Below is a small trained network, with its code and all its weights. Each question gives an input and a class and asks what happens when units are switched off, that is, made to give their printed mean instead of their output.

import numpy as np


def w(rows, s, z=0):
    codes = np.array(rows[::2]) - 128.0
    scale = np.full(codes.shape[1], s)
    scale[-1] = z or s
    return codes * scale


def norm(h):
    return h / np.sqrt((h * h).mean(-1, keepdims=True) + 1e-5)


def f(y):
    return y / 2 * (1 + np.tanh(0.7978845608 * (y + 0.044715 * y**3)))


def log_softmax(a):
    a = a - a.max(-1, keepdims=True)
    return a - np.log(np.exp(a).sum(-1, keepdims=True))


def net(x, mask):
    res = np.array(x, float).reshape(1, 8) / 4 @ E
    u = 0
    for l in range(4):
        y = f(norm(res) @ A[l][:, :-1].T + A[l][:, -1])
        res = res + np.where(mask[u : u + 4], y, B[l][:, -1]) @ B[l][:, :-1]
        u += 4
    return log_softmax(norm(res)[-1] @ U[:, :-1].T + U[:, -1])


A, B = {}, {}
E = w([
[132,125,128,125,136,127,125,129],'x0',
[137,198,252,88,140,77,114,161],'x1',
[103,73,222,197,170,144,169,50],'x2',
[130,123,127,123,136,126,123,131],'x3',
[125,135,127,132,118,128,131,123],'x4',
[32,157,97,168,191,166,172,204],'x5',
[133,117,130,119,140,127,123,133],'x6',
[143,70,136,169,92,7,166,238],'x7',
],0.0032)
A[0] = w([
[123,162,115,19,34,172,72,218,133],'0.n1',
[50,201,251,8,101,16,109,147,41],'0.n2',
[248,106,132,149,38,62,41,18,112],'0.n3',
[42,87,171,151,171,164,196,130,247],'0.n4',
],0.0032,0.0016)
B[0] = w([
[157,148,111,182,165,85,12,139,209],'0.n1',
[169,132,91,131,195,104,229,97,249],'0.n2',
[1,92,125,24,144,100,150,127,248],'0.n3',
[147,128,88,93,119,92,47,143,253],'0.n4',
],0.0056,0.0019)
A[1] = w([
[117,102,253,185,124,152,129,135,2],'1.n1',
[58,160,117,177,187,182,151,207,54],'1.n2',
[152,199,185,134,122,112,151,115,101],'1.n3',
[120,65,124,183,137,146,157,99,97],'1.n4',
],0.0057,0.0016)
B[1] = w([
[173,135,84,124,139,65,93,80,170],'1.n1',
[52,102,177,21,96,53,121,70,253],'1.n2',
[156,90,108,97,254,167,188,156,185],'1.n3',
[153,182,72,114,103,95,99,95,153],'1.n4',
],0.0058,0.0019)
A[2] = w([
[141,60,146,185,97,49,167,180,36],'2.n1',
[127,149,145,89,173,253,86,93,110],'2.n2',
[194,103,173,90,70,145,105,120,254],'2.n3',
[113,77,187,189,155,107,126,44,215],'2.n4',
],0.0058,0.00062)
B[2] = w([
[105,135,166,139,97,254,87,154,233],'2.n1',
[123,119,176,161,85,171,133,176,253],'2.n2',
[43,168,160,134,89,102,98,144,143],'2.n3',
[118,179,61,145,113,116,89,180,223],'2.n4',
],0.0092,0.0027)
A[3] = w([
[76,53,27,180,112,158,61,67,78],'3.n1',
[169,3,26,149,60,177,186,120,120],'3.n2',
[149,172,104,165,114,98,40,172,142],'3.n3',
[69,80,111,85,145,113,132,196,253],'3.n4',
],0.0055,0.0013)
B[3] = w([
[149,119,135,118,170,66,148,141,238],'3.n1',
[185,159,229,110,184,98,171,176,172],'3.n2',
[158,187,1,177,153,168,155,47,211],'3.n3',
[114,96,159,134,88,140,131,13,254],'3.n4',
],0.0069,0.0031)
U = w([
[119,98,196,187,59,246,94,176,251],'0',
[17,79,163,58,86,53,99,60,108],'1',
[215,112,203,130,218,70,219,160,91],'2',
[156,178,23,183,134,96,81,87,29],'3',
],0.012,0.0015)

Each question gives the input, the list of numbers given to net, and the class t.
The units are the neurons (one row each of A and B). Each row of codes is followed by its name. A weight is (code - 128) times the scale printed after its matrix; where a second scale follows, it is the last column's (A, B and U).
mask holds one flag per neuron, layer by layer. A switched-off neuron (its flag False) gives its mean, the last column of its row in B, instead of its output. The means were averaged over made-up inputs and are rounded, as every weight is.
A unit's drop is (log p(t) with every unit on - log p(t) with that unit switched off) / (log p(t) with every unit on - log p(t) with every unit switched off).
The circuit of an input: a set's keep is (log p(t) with only the set's units on - log p(t) with every unit switched off) / (log p(t) with every unit on - log p(t) with every unit switched off). Starting from the 12 units with the biggest drops (on a tie, the unit counted first), units are removed one at a time, each time the one whose removal leaves the highest keep (on an exact tie, the one counted first), for as long as the keep stays at least 0.8.
units of the circuit, in order: the units of the circuit, biggest drop first
top k neurons: the k neurons with the biggest drops, biggest first
k most important neurons of layer l: the k neurons of layer l with the biggest drops, biggest first
drop of u: that unit's drop, to one decimal
input [-1,-3,-1,-1,3,-8,-1,8], class 0: most important neuron of layer 1 => (1.n2)
input [3,-6,-3,-3,-5,-8,-8,3], class 1: 2 most important neurons of layer 0 => (0.n3; 0.n2)
input [-7,-4,-2,3,4,7,-2,-6], class 1: top 3 neurons => (1.n2; 2.n1; 1.n3)
input [-6,-4,-3,3,-7,-5,5,5], class 0: top 2 neurons => (2.n1; 1.n2)
input [-6,5,8,-3,-1,-7,6,0], class 3: top 2 neurons => (2.n4; 1.n2)
input [3,5,-5,2,5,-6,-7,-6], class 0: top 2 neurons => (2.n2; 1.n2)
input [1,-8,6,-7,-6,-7,-7,-6], class 2: top 2 neurons => (3.n2; 2.n1)
input [-6,-2,8,-3,1,-7,6,-7], class 3: 2 most important neurons of layer 3 => (3.n4; 3.n1)
input [1,-8,5,-1,-6,8,4,-1], class 1: top 2 neurons => (1.n2; 0.n2)
input [-3,5,4,-3,6,8,-7,6], class 1: top 2 neurons => (1.n2; 2.n2)
input [5,5,7,6,-7,-2,3,5], class 3: units of the circuit, in order => (2.n4; 3.n3)
input [-4,-8,-3,-8,5,-8,-7,-1], class 1: top 4 neurons => (0.n3; 2.n3; 0.n2; 1.n3)
input [-3,5,-4,-4,5,-3,-6,1], class 2: top 2 neurons => (0.n2; 2.n4)
input [-1,4,6,-1,-8,5,4,-5], class 3: units of the circuit, in order => (2.n4; 1.n1)
input [-4,4,5,7,5,-6,-1,8], class 0: top 2 neurons => (2.n1; 1.n2)
input [-3,-1,-7,1,-6,-7,-1,-3], class 1: units of the circuit, in order => (0.n3)
input [7,-2,2,-7,-6,-2,4,-5], class 0: top 2 neurons => (2.n2; 1.n2)
input [8,-7,-6,-3,7,-6,-2,-2], class 2: 2 most important neurons of layer 0 => (0.n4; 0.n3)
input [2,-7,8,3,8,4,-8,4], class 3: top 4 neurons => (2.n4; 0.n3; 0.n2; 3.n3)
input [1,-1,-2,-8,2,-2,8,-8], class 0: units of the circuit, in order => (2.n2)
input [8,-6,6,-4,0,-2,1,0], class 2: 3 most important neurons of layer 0 => (0.n1; 0.n3; 0.n4)
input [-1,2,7,7,5,-6,2,3], class 3: drop of 3.n3 => 0.5
input [4,0,-5,-1,5,7,6,3], class 1: drop of 2.n4 => 0.1
